 206   128   239   347   529   403   217   281   442    35  -448  -426    79  -276  -250
 -73   320    13   305  -113   -15    61   -44    43   -95   683   157   -74    -3   -37
 132    57  -372    39   360   474   489   230   367   140  -917   128   129  -124    27
 148   393  -535  -102   594   527   456   222   348   495  -576   108   323    73  -204
 171   340    85   236   306   151   -10     6   366   -89   457  -237   279   -51  -348
 -41   126   193   267    93   281   178   -12   413   119   201   118   -35  -195   -29
 166   -43   287   282    13   490   214   296   315   -15  -613   281  -209  -188   320
  24   551  -253   116   114   154   -33   140   169    93   471   203   302    98  -368
 116   311  -210  -180   176  -170  -247   451   -66   212   141   407   118   326  -141
-125   438  -165   300   158   469   650   441   330   303  -425   459    35   -93    17
 104   241   472   368  -133   452    30   243   302    71  -164   293  -288  -282   304
-> -282

57  45  73  51  42  67  44  61  43  53  40  63  51  64  44
68  36  78  50  40  62  42  65  26  44  31  70  48  68  63
40  43  71  64  47  69  45  62  38  53  37  67  59  62  58
55  65  47  55  63  45  63  41  60  59  57  46  55  43  52
83  64  45  43  53  56  57  54  58  34  62  60  27  52  53
24  61  53  74  64  45  57  45  63  77  55  50  83  47  53
31  59  52  63  57  42  65  45  63  68  60  44  73  45  59
-> 45

 29   26   20   16   37   14   10   16   30   22
 -7   -8   12   -3  -14   20   -1    1  -25    5
 46   27   35   10   40   28  -27   15   10   34
-10  -12   14   -6  -16   26    0   -1  -32    4
-13  -11    6   -5  -18   14    5   -1  -23   -1
-12  -11   12   -7  -15   22    4   -1  -27    2
 24   22    9   14   30    0    6   12   32   14
 36   21   29    9   32   23  -23   12    8   28
 28   24    5   18   32   -4    2   14   39   14
 21   18    7   15   27    1    3   11   31   12
 12   12    0   12   17   -5    8    8   26    5
-> 26

5438  7284  8562  2482  4825  5492  4693
3861  6292  4467  7548  8013  7851  8025
4948  7644  8573  2953  3405  5779  4389
4259  8476  7790  4444  4176  6501  3040
5133  7568  8285  3450  4168  5587  3901
4929  6722  6874  3833  3884  6306  4631
3149  6659  4203  8187  7131  8183  7087
4726  7141  8096  4198  3436  5916  3990
-> 5916

2  4  2  2  3  4  1  6  4  3  3  5  6  3
4  4  2  4  4  3  4  3  3  5  6  4  2  6
4  4  2  5  4  3  5  2  3  7  6  4  2  7
3  4  2  2  3  4  1  5  5  3  3  5  7  4
4  4  2  3  4  4  4  4  2  3  5  4  2  5
4  5  3  3  6  3  4  4  3  3  2  4  3  3
-> 3

-10   -9  -19   39   17   -1   33   14   -2    7
-10   40   48   -7  -23    5  -27  -31   -2   -4
 -4   -7  -23   27   25   17    7   -8   33   19
 13  -20   -7   -2   -7  -10   -9   12   21   24
  0   -8   -5    3    8   20   -5   -2   16   -8
 -1   24   17   12    3   12   -8  -28    1    4
-11   -6  -15   -6   -9   -2   12    4  -12   -7
-20   14   -2  -20   -4   28   -9  -22    1  -22
  0   11   -5   -2    6   12   -2   -3   10   -9
 17  -10    8  -20  -17  -11  -15    8    2   -1
-11   14  -10   28   25   27    5  -30   18   12
-> 18

 42  -44  -40   38  -38   37  -42  -41  -45
-48  -39  -45   40   40   43  -46  -44  -42
-48  -43  -44  -35   38   36  -44   38  -40
 36    1  -45   40   37   39  -40  -40  -42
-44  -41  -41   39   40   36  -42  -44    3
-> -44

617  649  640  621  680  252  527  602  665  660  715  604  638  599  654  322
562  250  530  609  272  471  331  325  436  243  294  423  306  458  292  635
499  340  475  574  385  341  344  293  448  345  387  387  446  378  368  369
708  649  684  722  684  391  565  572  690  681  764  596  665  618  671  538
358  569  711  318  562  576  481  741  718  549  555  748  504  730  527  565
403  298  530  481  331  491  340  341  439  321  324  406  365  412  323  430
464  684  573  453  748  261  568  662  623  705  756  545  710  518  696  197
-> 696

241   93  162   80   86  152  150   50   88   18   96  187   38
128  134  100   47   63  115   87  133   51  146   49   88  200
  8  125  178  154  160   93  167  109  177  154  192   40  196
233  141   66  185  182  163   69   78  197   43  178  254   53
199   59   24  157  147   37   33  106  160  166  167  220  150
136   68   86   83   70   60   89  125   74  177  107  114  217
156  124   98   88   86  148   64   70   79  110  102  138  167
147   91   46   55   56   89   38  192   42  229   43  122  223
230   63  181   85   69   76  206  166   79   98   91  185   98
106  144  177   70   84  173  149   92   66  145   70   55  187
141  235   76  167  169  201   72  142  156   74  141  151   76
-> 151
---
[[ 24 -18  13  12   8   7  39]
 [ 50   4  17  37   0  -3  36]
 [  5  40  24   4 -20  15 -21]] => -21

[[ 32  29  50 -38   8]
 [-31 -50  22  54 -34]
 [  5   4  12 -19   6]] => 6

[[-10  45  22 -14]
 [  0  38 -47  -7]
 [  1 -12  28  -8]] => -8

[[-47 -22   9  59 -26 -32 -15]
 [-47 -29   1  54  12 -35 -37]
 [-47 -26   4  58  -6 -32 -36]] => -36

[[ 14  36  54   6  -4 -35]
 [ 26 -38  37   8   0  42]
 [ 38  27 -29  33  34  37]] => 37

[[ 38  23 -29 -23 -35  -6]
 [-20 -24   8  17  17  37]
 [ 30 -10   3 -36  45 -17]] => -17

[[-50  44 -48  30  -2   3]
 [-14 -43 -17 -31  -1   3]
 [ 51 -43  52 -32   2  -6]] => -6
---
[ 15  17  51 -28 -16 -48  -9]	-48

[[-36 -46   5 -39]
 [-12 -12  10 -37]]	5

[[ 39  15   2  12   9]
 [-24  -7  56  38  15]]	12

[[  5  -4  47  38 -25]
 [ -7  49  -4 -43  40]]	38

[-49 -44  11 -17]	11

[[-45 -27  17  30  44  18]
 [ 23  46  -4 -32 -21 -25]]	44
---
[[-45  42 -48 -50  21  -6 -52]
 [ 49 -12  15 -28   5  27 -43]] → -45, -43

[ 15  44  26 -47 -28  30  14] → 15, 14

[[-29 -15  14   8 -37]
 [ -5  20 -21  -6 -46]
 [ 17 -38  39   8  -3]] → -29, -3

[[ 13  34  -9 -51 -50 -42  -8]
 [ 28 -10  16  -6  44   8  15]] → 13, 15

[[ -1   5 -12 -18 -14]
 [-55 -11   1   0  11]
 [-28 -57  15 -36  48]] → -1, 48

[ 58  61 -11 -30] → 58, -30

[[-31   4 -21  15   2]
 [ 15  -6 -16  11 -36]
 [-44  -3  16  52  10]] → -31, 10

[[ 16   1 -27  32]
 [-46 -31 -32 -25]] → 16, -25

[-52  39   9  15 -58  20] → -52, 20

[[ 31 -41 -12 -46  38 -41]
 [ 20  -1  32  22  37 -42]] → 31, -42
---
[[  3 -14  -7  37   8  15  52]
 [-18   6  -1  -7   5 -13  -7]] Out: -7

[[  4   8 -17  -5  -2 -19]
 [  7 -17 -11  10  -4  32]
 [-17 -29   7  56  15 -47]] Out: 32

[[ -2 -18 -50  25   3 -46]
 [ -4 -35  10  26  28  22]] Out: 22

[[  6  -8 -13   0 -16  60]
 [ -3 -16  33   5   4  46]] Out: 46

[[-56 -16  49  27  13 -10 -22]
 [ 30 -13 -19 -17 -56 -12  29]
 [  1  32  43  -7 -30  37 -23]] Out: 29

[[ 22 -30   1 -23]
 [ 12  33 -60  14]] Out: 14

[[ 13   4 -15   7  -4]
 [ 24  21 -15  18  -5]
 [-49  -4  28   0  22]] Out: -5
---
Input: [  48.7    8.0 -180.0  112.5   14.7  145.7]
Output: 112.5

Input:
[[-0.698 -0.462 -0.444  1.364]
 [-0.736 -0.654  1.191 -1.835]
 [-1.077 -0.906 -1.766 -0.884]]
Output: -0.462

Input: [ 1.34 -1.64  0.49 -1.23  0.47  0.52 -0.77]
Output: 0.47

Input:
[[  4.8   6.2  11.5 -12.8]
 [-15.2  -5.5  -9.1 -11.7]]
Output: 6.2

Input:
[[-0.127 -0.037 -0.125  0.002 -0.127 -0.022 -0.050]
 [ 0.121  0.054  0.003 -0.103 -0.096  0.150 -0.052]
 [-0.013  0.059 -0.179  0.089 -0.168 -0.011  0.014]]
Output: -0.127

Input:
[[  37.2   63.6 -176.1   55.7  122.5 -171.2  -77.3]
 [ -51.0  -81.1  148.5 -109.7 -168.1  167.6    0.6]]
Output: 122.5

Input:
[[-1.3  1.5 -0.9 -1.4]
 [-0.6  0.0 -0.3 -0.4]]
Output: 1.5
